data =
126,123,132,126,132,108,123,110,102,131,106
139,128,126,139,129,135,144,134,137,131,137
118,123,119,116,122,124,118,127,125,122,127
127,133,134,127,132,128,123,128,125,130,126
Counting starts at 0.
The entry at row 1, column 0?
A: 139
The largest entry -> 144
The bottom-right entry -> 126
The entry directly above 133: 123
The top-right entry?
A: 106
The entry at row 2, column 2?
A: 119
The entry in the bottom-left corner?
A: 127
The minimum?
A: 102
The entry at row 2, column 0?
A: 118
The entry just left of 110?
A: 123
The entry in row 0 and column 2?
A: 132
The entry just right of 124?
A: 118
The entry just right of the largest entry?
A: 134

B = [[145, 113, 123, 130, 104, 133, 132, 150, 121, 121], [146, 125, 129, 125, 107, 132, 130, 144, 125, 122], [137, 117, 124, 129, 115, 133, 128, 143, 128, 126], [133, 126, 129, 130, 115, 137, 131, 137, 122, 126], [132, 127, 131, 128, 118, 139, 129, 134, 131, 134], [129, 128, 127, 130, 125, 137, 129, 135, 131, 132], [122, 129, 129, 130, 122, 133, 133, 131, 129, 135], [126, 130, 130, 131, 128, 131, 126, 127, 130, 135], [122, 133, 127, 131, 130, 135, 129, 122, 130, 137], [123, 135, 129, 130, 135, 129, 125, 124, 130, 139], [119, 133, 125, 128, 135, 128, 127, 120, 134, 138], [120, 134, 128, 126, 143, 128, 125, 118, 132, 136], [115, 136, 128, 133, 142, 127, 128, 112, 134, 143], [111, 135, 134, 127, 145, 131, 129, 118, 140, 143]]
Find the entry just left of the largest entry.
Answer: 132
Find the minimum.
Answer: 104
Find the entry just left of the smallest entry.
Answer: 130
Find the entry just right of the largest entry.
Answer: 121

(121, 128, 130, 100, 129, 111, 119, 142, 130, 144, 142, 136, 138, 141, 124, 141)
Report the entry just left of the largest entry.
Answer: 130
Report the smallest entry.
Answer: 100
Report the entry just right of the largest entry.
Answer: 142

Read these off the table that follows. Indices start at 0.
1) Report the entry just right of 123.
2) Report the entry at row 2, column 1.
3) Report the entry at row 0, column 2.
4) Report the entry at row 1, column 2.
5) Report the entry at row 2, column 0.
6) Report the entry in row 0 and column 0.
7) Report the entry in row 0 and column 1.
8) Report the largest entry.
[[106 112 114 109]
 [127 127 127 127]
 [125 125 125 125]
 [116 121 121 119]
 [135 127 128 131]
 [128 122 126 121]
 [126 127 126 127]
 [132 127 132 125]
 [118 118 121 117]
 [102 105 108 102]
 [123 122 124 122]
 [125 120 125 119]
 [106 109 111 106]]
1) 122
2) 125
3) 114
4) 127
5) 125
6) 106
7) 112
8) 135

x = [118 111 130 119 125 120 138 151 131 127 142 119 133]
The entry just left of 151 -> 138
The third entry: 130
What is the first entry from the right? 133
What is the first entry from the left? 118

[[129 136 142 126 130 138 136 147]
 [118 124 134 128 129 132 128 132]
 [120 129 140 128 126 126 127 125]
 [136 131 153 125 124 119 134 125]
 [131 130 144 131 126 126 124 120]
 [130 143 122 123 124 136 137 130]
 [142 129 108 136 132 136 120 123]
 [127 124 119 124 129 132 131 135]
 [128 129 139 129 125 123 125 122]
 [130 117 128 129 127 117 126 121]
 [130 135 127 126 127 132 132 131]]
The fifth entry from the end, reading row by row is 126
The smallest entry in the last column -> 120
The 2nd entry on the main diagonal is 124
The first entry in reading order -> 129
The bottom entry of the column that holds the largest entry? 127
The entry just right of the smallest entry? 136
The entry directly below the smallest entry? 119
The largest entry in the last column is 147
The third entry on the main diagonal? 140
The smallest entry: 108
The entry in the bottom-right corner is 131
The bottom-left entry: 130
The largest entry in the last row -> 135
The fifth entry in reading order? 130
The largest entry in the first column? 142
The entry directly above the smallest entry: 122
The entry directly below the largest entry? 144
The first entry in the row that holds the largest entry: 136
The second entry from the end, reading row by row -> 132
The smallest entry in the first row? 126
The third entry in reading order is 142
The 3rd entry on the diagonal from the top-right corner: 126
The third entry from the end, reading row by row is 132
The fourth-last entry, reading row by row? 127

Questions about the grid below. Counting starts at 0.
1) Find the entry at row 2, column 0.
2) Find the entry directly above the smallest entry.
3) Find the entry directly below the centre entry.
4) Find the entry in row 1 and column 1.
5) Find the entry in row 2 and column 1.
6) Find the bottom-right entry.
7) Find the entry at row 0, column 2.
8) Find the entry at row 1, column 2.
[[136 112 130 121 139 122 137 115 140 132 113 117 145 129 129]
 [135 134 136 145 106 144 105 128 110 108 133 124 126 114 114]
 [118 126 114 112 143 111 147 137 140 146 127 140 125 145 145]
 [112 129 112 116 139 115 143 138 136 143 131 139 121 144 144]
 [118 143 124 135 119 133 122 140 116 125 142 138 112 128 129]
 [132 136 136 147 104 144 105 130 110 109 134 126 124 114 113]
 [118 142 124 136 119 134 121 139 119 124 143 140 111 130 128]
 [120 144 127 137 116 136 118 138 114 122 144 137 112 125 125]
 [113 132 113 121 134 118 136 143 131 139 134 143 117 141 141]]
1) 118
2) 119
3) 130
4) 134
5) 126
6) 141
7) 130
8) 136

M = (124, 133, 116, 111, 145, 117, 131, 139, 128, 103)
Give the entry just left of the smallest entry.
Answer: 128
The entry just right of 111 -> 145
